Below are the code and all the weights of a small trained network. Each question names an input and a class and asks about switching units off, where a switched-off unit gives its printed mean instead of its output.

import numpy as np


def w(rows, s, z=0):
    codes = np.array(rows[::2]) - 128.0
    scale = np.full(codes.shape[1], s)
    scale[-1] = z or s
    return codes * scale


def f(y):
    return y / 2 * (1 + np.tanh(0.7978845608 * (y + 0.044715 * y**3)))


def log_softmax(a):
    a = a - a.max(-1, keepdims=True)
    return a - np.log(np.exp(a).sum(-1, keepdims=True))


def net(x, mask):
    res = np.array(x, float).reshape(1, 5) / 4 @ E
    y = f(res @ A[0][:, :-1].T + A[0][:, -1])
    res = res + np.where(mask, y, B[0][:, -1]) @ B[0][:, :-1]
    return log_softmax(res[-1] @ U[:, :-1].T + U[:, -1])


A, B = {}, {}
E = w([
[67,126,229,44,129,40,97],'x0',
[213,47,171,73,223,131,194],'x1',
[201,54,158,143,2,101,87],'x2',
[62,5,64,75,149,188,63],'x3',
[119,120,140,146,130,128,129],'x4',
],0.0058)
A[0] = w([
[235,53,144,147,3,67,65,149],'n0',
[214,74,165,85,206,105,208,150],'n1',
[46,199,79,162,69,100,75,67],'n2',
[153,210,170,174,122,70,192,81],'n3',
[76,119,214,100,139,57,107,63],'n4',
[221,75,146,54,190,110,200,124],'n5',
[190,134,47,243,130,223,192,144],'n6',
[38,197,92,109,219,136,191,26],'n7',
[43,204,94,91,204,164,196,35],'n8',
[56,194,95,161,76,117,70,85],'n9',
[68,179,111,161,62,125,78,102],'n10',
[44,23,95,88,153,194,50,150],'n11',
[78,130,226,78,136,78,111,52],'n12',
[41,36,82,81,159,181,44,155],'n13',
[167,213,166,165,126,67,178,58],'n14',
[73,132,202,62,129,57,115,29],'n15',
[83,138,199,53,126,67,115,37],'n16',
[83,129,200,80,142,50,92,36],'n17',
[43,186,103,191,80,107,68,69],'n18',
[57,200,98,146,73,133,63,108],'n19',
[47,199,103,121,227,154,170,3],'n20',
[223,124,46,226,137,211,164,168],'n21',
[169,210,175,168,128,82,167,57],'n22',
],0.0055,0.0014)
B[0] = w([
[42,93,215,87,2,174,212,242],'n0',
[126,67,144,183,206,192,72,226],'n1',
[154,71,160,203,200,176,107,183],'n2',
[171,125,71,163,114,80,164,197],'n3',
[95,151,86,115,122,110,87,174],'n4',
[131,47,178,214,217,208,72,218],'n5',
[39,188,76,53,130,56,23,235],'n6',
[82,84,184,118,33,151,197,199],'n7',
[82,97,188,119,31,139,198,197],'n8',
[155,78,168,197,207,194,103,176],'n9',
[140,89,162,162,167,172,128,170],'n10',
[217,161,57,200,114,40,201,254],'n11',
[113,156,100,96,142,106,78,178],'n12',
[226,155,56,209,97,46,198,253],'n13',
[194,126,62,199,130,69,155,192],'n14',
[97,178,90,105,152,81,53,178],'n15',
[94,157,85,108,151,104,77,175],'n16',
[107,164,96,94,127,88,59,174],'n17',
[145,78,154,191,197,179,107,179],'n18',
[177,69,156,197,212,194,102,180],'n19',
[78,101,172,121,35,143,199,193],'n20',
[44,181,108,50,133,88,30,233],'n21',
[198,120,47,208,126,49,171,186],'n22',
],0.0062,0.0042)
U = w([
[246,128,35,175,128,27,198,84],'0',
[143,61,191,170,237,225,64,85],'1',
[21,176,71,46,136,66,2,83],'2',
[44,91,213,92,26,159,226,95],'3',
[143,130,119,105,143,132,130,254],'4',
],0.0084,0.0067)

Each question gives the input, the list of numbers given to net, and the class t.
The units are the neurons (one row each of A and B). Each row of codes is followed by its name. A weight is (code - 128) times the scale printed after its matrix; where a second scale follows, it is the last column's (A, B and U).
mask holds one flag per neuron, in row order. A switched-off neuron (its flag False) gives its mean, the last column of its row in B, instead of its output. The means were averaged over made-up inputs and are rounded, as every weight is.
A unit's drop is (log p(t) with every unit on - log p(t) with that unit switched off) / (log p(t) with every unit on - log p(t) with every unit switched off).
The circuit of an input: a set's keep is (log p(t) with only the set's units on - log p(t) with every unit switched off) / (log p(t) with every unit on - log p(t) with every unit switched off). Starting from the 12 units with the biggest drops (on a tie, the unit counted first), units are removed one at a time, each time the one whose removal leaves the highest keep (on an exact tie, the one counted first), for as long as the keep stays at least 0.8.
circuit, biggest first: the units of the circuit, biggest drop first
k most important neurons: the k neurons with the biggest drops, biggest first
drop when u is switched off: that unit's drop, to one decimal
input [-4,-2,7,4,2], class 3: circuit, biggest first : [n0]
input [3,5,-2,0,-2], class 1: circuit, biggest first : [n5 n1]
input [-2,-8,-8,3,-1], class 1: circuit, biggest first : [n19 n2]
input [-8,7,-4,1,5], class 2: circuit, biggest first : [n6 n21]
input [-4,6,0,-3,-6], class 1: 2 most important neurons : [n5 n1]
input [4,-5,-8,8,7], class 0: 2 most important neurons : [n13 n11]
input [6,4,-8,-1,4], class 3: 4 most important neurons : [n7 n8 n20 n6]
input [6,-3,-8,-8,-3], class 0: 3 most important neurons : [n22 n14 n3]
input [4,-6,-7,8,0], class 0: circuit, biggest first : [n13 n11]
input [-8,1,-8,1,0], class 2: 3 most important neurons : [n6 n21 n0]
input [-7,1,-5,7,0], class 0: 3 most important neurons : [n13 n11 n0]
input [-5,5,3,7,2], class 0: 2 most important neurons : [n11 n13]
input [-8,-3,-6,-1,-8], class 2: 2 most important neurons : [n6 n21]
input [-5,-6,-3,7,-6], class 0: 2 most important neurons : [n13 n11]
input [-7,8,-6,-1,0], class 1: circuit, biggest first : [n5]
input [-7,5,7,6,7], class 2: circuit, biggest first : [n21 n6]
input [5,4,0,-4,5], class 2: 2 most important neurons : [n13 n11]
input [-8,3,-7,6,-1], class 2: 2 most important neurons : [n6 n21]
input [0,0,6,-3,6], class 3: drop when n0 is switched off : 0.5
input [-8,5,6,2,4], class 2: drop when n21 is switched off : 0.3
input [-4,1,-7,3,-7], class 3: drop when n7 is switched off : 0.1
input [8,6,4,-5,7], class 2: drop when n10 is switched off : 0.0
input [-7,-7,8,-1,-6], class 3: most important neuron : [n0]
